Below are the code and all the weights of a small trained network. Each question names an input and a target symbol and asks about switching units off, where a switched-off unit gives its printed mean instead of its output.

import numpy as np


def w(rows, s, z=0):
    codes = np.array(rows[::2]) - 128.0
    scale = np.full(codes.shape[1], s)
    scale[-1] = z or s
    return codes * scale


def norm(h):
    return h / np.sqrt((h * h).mean(-1, keepdims=True) + 1e-5)


def f(y):
    return np.maximum(y, 0)


def softmax(a):
    e = np.exp(a - a.max(-1, keepdims=True))
    return e / e.sum(-1, keepdims=True)


def log_softmax(a):
    a = a - a.max(-1, keepdims=True)
    return a - np.log(np.exp(a).sum(-1, keepdims=True))


def net(x, mask):
    ids = ['ΔΛΩγεζηπφ'.index(c) for c in x.split()]
    T = len(ids)
    res = E[ids] + P[:T]
    r = norm(res)
    for j in range(2):
        rows = slice(2 * j, 2 * j + 2)
        q, k, v = (r @ M[0][rows].T for M in (Q, K, V))
        z = softmax(np.where(np.tri(T) > 0, q @ k.T / 2**0.5, -1e9)) @ v
        o = O[0][rows]
        res = res + np.where(mask[j], z, o[:, -1]) @ o[:, :-1]
    y = f(norm(res) @ A[0][:, :-1].T + A[0][:, -1])
    res = res + np.where(mask[2:6], y, B[0][:, -1]) @ B[0][:, :-1]
    return log_softmax(norm(res)[-1] @ U[:, :-1].T + U[:, -1])


Q, K, V, O, A, B = {}, {}, {}, {}, {}, {}
E = w([
[82,103,78],'Δ',
[111,127,148],'Λ',
[103,101,124],'Ω',
[251,136,66],'γ',
[118,130,129],'ε',
[104,135,100],'ζ',
[120,110,134],'η',
[93,146,135],'π',
[89,151,137],'φ',
],0.02)
P = w([
[202,151,160],'0',
[3,68,148],'1',
[56,49,125],'2',
[59,48,124],'3',
[59,39,103],'4',
[75,34,157],'5',
],0.0046)
Q[0] = w([
[202,222,149],'H0',
[251,133,191],'H0',
[195,126,148],'H1',
[104,234,140],'H1',
],0.017)
K[0] = w([
[6,64,135],'H0',
[27,127,128],'H0',
[77,135,77],'H1',
[30,109,205],'H1',
],0.017)
V[0] = w([
[72,90,207],'H0',
[155,3,105],'H0',
[205,102,167],'H1',
[206,123,67],'H1',
],0.017)
O[0] = w([
[231,158,119,92],'H0',
[161,2,26,254],'H0',
[144,126,254,198],'H1',
[142,205,169,236],'H1',
],0.013,0.0046)
A[0] = w([
[81,188,55,144],'N0',
[254,100,96,136],'N1',
[221,170,121,3],'N2',
[216,255,127,197],'N3',
],0.011,0.0024)
B[0] = w([
[82,60,182,185],'N0',
[102,199,225,254],'N1',
[231,130,86,165],'N2',
[165,137,7,226],'N3',
],0.016,0.0053)
U = w([
[101,225,85,62],'Δ',
[115,52,33,185],'Λ',
[102,208,98,40],'Ω',
[210,53,247,210],'γ',
[33,132,145,52],'ε',
[181,70,69,132],'ζ',
[254,200,105,195],'η',
[117,212,213,115],'π',
[124,134,205,3],'φ',
],0.0092,0.0015)

Each question gives the input, a string of symbols that net reads in full, and the target symbol t.
The units are the heads (2 rows each of Q, K, V and O) and the neurons (one row each of A and B). Each row of codes is followed by its name. A weight is (code - 128) times the scale printed after its matrix; where a second scale follows, it is the last column's (O, A, B and U).
mask holds one flag per unit, heads first, then neurons. A switched-off unit (its flag False) gives its mean, the last column of its rows in O or B, instead of its output. The means were averaged over made-up inputs and are rounded, as every weight is.
A unit's drop is (log p(t) with every unit on - log p(t) with that unit switched off) / (log p(t) with every unit on - log p(t) with every unit switched off).
The circuit of an input: a set's keep is (log p(t) with only the set's units on - log p(t) with every unit switched off) / (log p(t) with every unit on - log p(t) with every unit switched off). Starting from all 6 units, units are removed one at a time, each time the one whose removal leaves the highest keep (on an exact tie, the one counted first), for as long as the keep stays at least 0.8.
units of the circuit, in order: the units of the circuit, biggest drop first
most important unit: the unit with the biggest drop
which heads matter: for each layer, one digit per head in row order, 1 if its drop is at least 0.15 and else 0, layers parted by /
drop when u is switched off: that unit's drop, to one decimal
input η η π ζ, target γ: most important unit	H1
input Δ ε φ, target Λ: which heads matter	00
input ζ Λ Δ η, target ε: which heads matter	11
input γ Δ Ω π ε π, target Λ: which heads matter	01
input φ π φ ε, target Δ: units of the circuit, in order	[H0; H1]
input η Δ Δ Λ φ φ, target γ: which heads matter	10
input Ω Δ Δ ε, target ζ: which heads matter	11
input Λ φ Ω Λ, target η: which heads matter	10
input Ω η π η, target ζ: which heads matter	11
input Λ Δ ε, target η: which heads matter	10
input η ε η φ Δ π, target γ: units of the circuit, in order	[N1; H0; N3]
input Δ ζ η η Ω φ, target Λ: which heads matter	01
input ζ ζ Λ π η Λ, target ε: which heads matter	11
input π Δ Δ, target Δ: which heads matter	11
input Ω Δ Δ Λ, target ζ: most important unit	H1
input π Λ Λ, target Δ: which heads matter	11
input Δ φ Ω Ω Ω π, target Λ: which heads matter	00
input π η φ, target Δ: units of the circuit, in order	[H0; H1; N3]
input Δ π Δ Δ Δ Λ, target Λ: drop when H1 is switched off	0.9
input π π Δ η, target Δ: drop when H1 is switched off	0.2
input Λ ζ Δ Δ η, target η: drop when H0 is switched off	1.0
input Λ Ω Δ Δ Ω ε, target η: drop when N3 is switched off	0.0
input ε Ω Δ Λ, target π: most important unit	H0
